Below is a small trained network, with its code and all its weights. Each question gives an input and a target symbol and asks what happens when units are switched off, that is, made to give their printed mean instead of their output.

import numpy as np


def w(rows, s, z=0):
    codes = np.array(rows[::2]) - 128.0
    scale = np.full(codes.shape[1], s)
    scale[-1] = z or s
    return codes * scale


def f(y):
    return np.maximum(y, 0)


def softmax(a):
    e = np.exp(a - a.max(-1, keepdims=True))
    return e / e.sum(-1, keepdims=True)


def log_softmax(a):
    a = a - a.max(-1, keepdims=True)
    return a - np.log(np.exp(a).sum(-1, keepdims=True))


def net(x, mask):
    ids = ['αβδζηθλμξστψω'.index(c) for c in x.split()]
    T = len(ids)
    res = E[ids] + P[:T]
    r = res
    for j in range(3):
        rows = slice(2 * j, 2 * j + 2)
        q, k, v = (r @ M[0][rows].T for M in (Q, K, V))
        z = softmax(np.where(np.tri(T) > 0, q @ k.T / 2**0.5, -1e9)) @ v
        o = O[0][rows]
        res = res + np.where(mask[j], z, o[:, -1]) @ o[:, :-1]
    y = f(res @ A[0][:, :-1].T + A[0][:, -1])
    res = res + np.where(mask[3:7], y, B[0][:, -1]) @ B[0][:, :-1]
    return log_softmax(res[-1] @ U[:, :-1].T + U[:, -1])


Q, K, V, O, A, B = {}, {}, {}, {}, {}, {}
E = w([
[55,165,164,188,95],'α',
[95,118,192,192,137],'β',
[131,150,126,144,114],'δ',
[161,168,102,103,89],'ζ',
[80,179,204,162,65],'η',
[153,176,142,142,25],'θ',
[126,133,152,142,143],'λ',
[150,100,120,120,120],'μ',
[199,158,117,138,57],'ξ',
[138,221,84,148,93],'σ',
[130,170,124,76,154],'τ',
[5,183,140,152,179],'ψ',
[153,96,209,44,103],'ω',
],0.019)
P = w([
[166,150,234,141,179],'0',
[216,120,110,169,154],'1',
[53,64,128,170,51],'2',
[101,169,214,71,106],'3',
[187,141,88,147,153],'4',
[70,76,109,159,57],'5',
[77,192,188,33,88],'6',
[176,161,73,140,159],'7',
[73,73,115,168,59],'8',
[72,208,144,4,93],'9',
[172,177,63,138,164],'10',
[83,73,112,167,61],'11',
],0.016)
Q[0] = w([
[197,140,102,119,200],'head 1',
[184,71,60,252,179],'head 1',
[165,49,90,113,70],'head 2',
[99,124,94,136,97],'head 2',
[121,112,178,98,102],'head 3',
[75,94,83,158,77],'head 3',
],0.012)
K[0] = w([
[156,91,145,211,116],'head 1',
[126,7,47,151,109],'head 1',
[194,44,172,49,99],'head 2',
[148,134,160,92,87],'head 2',
[124,143,152,86,114],'head 3',
[79,211,60,100,138],'head 3',
],0.012)
V[0] = w([
[159,196,208,81,193],'head 1',
[125,128,178,2,162],'head 1',
[151,95,76,7,127],'head 2',
[183,36,124,169,118],'head 2',
[182,52,166,140,20],'head 3',
[167,197,104,75,144],'head 3',
],0.0083)
O[0] = w([
[159,166,203,90,196,220],'head 1',
[107,64,198,98,125,166],'head 1',
[178,39,141,99,38,2],'head 2',
[52,143,52,88,100,55],'head 2',
[226,96,176,172,129,112],'head 3',
[128,253,70,169,183,118],'head 3',
],0.0062,0.009)
A[0] = w([
[134,28,47,170,247,98],'neuron 1',
[204,95,77,68,147,79],'neuron 2',
[189,155,7,72,243,3],'neuron 3',
[55,90,176,114,147,115],'neuron 4',
],0.012,0.0059)
B[0] = w([
[130,21,204,209,56,146],'neuron 1',
[56,100,158,9,41,142],'neuron 2',
[112,44,85,95,209,166],'neuron 3',
[180,100,68,91,108,255],'neuron 4',
],0.014,0.01)
U = w([
[26,100,198,131,157,108],'α',
[130,110,182,168,97,86],'β',
[187,95,143,146,147,55],'δ',
[230,113,69,80,75,39],'ζ',
[98,203,92,182,132,120],'η',
[24,172,81,35,120,128],'θ',
[102,100,147,82,167,2],'λ',
[97,74,151,124,91,61],'μ',
[99,144,175,60,136,190],'ξ',
[249,152,73,154,71,124],'σ',
[179,168,195,99,191,229],'τ',
[180,148,75,116,158,79],'ψ',
[187,109,107,139,139,158],'ω',
],0.011,0.0058)

Each question gives the input, a string of symbols that net reads in full, and the target symbol t.
The units are the heads (2 rows each of Q, K, V and O) and the neurons (one row each of A and B). Each row of codes is followed by its name. A weight is (code - 128) times the scale printed after its matrix; where a second scale follows, it is the last column's (O, A, B and U).
mask holds one flag per unit, heads first, then neurons. A switched-off unit (its flag False) gives its mean, the last column of its rows in O or B, instead of its output. The means were averaged over made-up inputs and are rounded, as every weight is.
A unit's drop is (log p(t) with every unit on - log p(t) with that unit switched off) / (log p(t) with every unit on - log p(t) with every unit switched off).
The circuit of an input: a set's keep is (log p(t) with only the set's units on - log p(t) with every unit switched off) / (log p(t) with every unit on - log p(t) with every unit switched off). Starting from all 7 units, units are removed one at a time, each time the one whose removal leaves the highest keep (on an exact tie, the one counted first), for as long as the keep stays at least 0.8.
circuit, biggest first: the units of the circuit, biggest drop first
k most important neurons: the k neurons with the biggest drops, biggest first
heads that matter: for each layer, one digit per head in row order, 1 if its drop is at least 0.15 and else 0, layers parted by /
input ω η ξ δ α ψ β, target τ: circuit, biggest first : [head 3; head 2; head 1]
input ψ θ ζ, target θ: heads that matter : 011
input μ α λ θ δ α ψ α λ, target θ: heads that matter : 001
input ξ α σ ω α ψ, target ζ: heads that matter : 100
input β α ψ η ψ μ, target θ: heads that matter : 011
input α η α μ δ λ θ α θ ω ξ, target ζ: heads that matter : 110
input τ ψ ω θ σ μ ω α α, target ζ: circuit, biggest first : [neuron 4; head 1]
input σ λ ζ ξ α δ δ σ, target ψ: heads that matter : 100
input δ ζ ζ ψ α λ σ μ σ, target η: circuit, biggest first : [neuron 4; head 3]
input α α β α ψ δ, target θ: circuit, biggest first : [head 3]
input η α σ α ζ, target θ: 3 most important neurons : [neuron 2; neuron 4; neuron 3]
input μ δ ζ ψ, target τ: heads that matter : 010
input β α α ψ, target τ: circuit, biggest first : [head 2; head 1]
input λ α ψ ξ μ τ β α α α μ, target μ: 3 most important neurons : [neuron 1; neuron 2; neuron 4]
input ξ ξ σ, target η: heads that matter : 100
input α ψ θ η μ σ ξ β τ ψ ω, target ξ: circuit, biggest first : [neuron 2; neuron 4]
input σ α δ α ω α η ψ β ω ψ, target α: heads that matter : 100
input λ α ζ ζ ψ ψ ω μ ξ ψ α ω, target ζ: circuit, biggest first : [neuron 4; head 2]
input ξ α δ θ α η σ α ξ, target η: circuit, biggest first : [neuron 4; head 3]
input σ δ β α ψ λ ψ μ β, target θ: heads that matter : 001
input η δ ξ ψ δ τ δ α α μ, target τ: circuit, biggest first : [head 1; neuron 2]
input ψ ζ ω ψ δ ψ ω μ τ θ, target τ: heads that matter : 101
input θ η α ψ η η α α λ β, target τ: circuit, biggest first : [head 2; head 1; neuron 2]
input θ β ω, target ζ: heads that matter : 010
input τ ω ψ α, target τ: heads that matter : 110
input ψ ζ θ τ η λ ξ ζ ω σ, target τ: heads that matter : 010
input θ η η α θ β α σ, target ψ: heads that matter : 100
input θ ξ η η θ ξ μ ζ θ σ α, target η: circuit, biggest first : [neuron 4; head 1]
input α ψ β ψ θ θ δ η α ξ, target τ: 2 most important neurons : [neuron 4; neuron 2]
input θ ξ μ ψ α ζ μ θ ψ ψ α, target η: circuit, biggest first : [head 1; neuron 4]
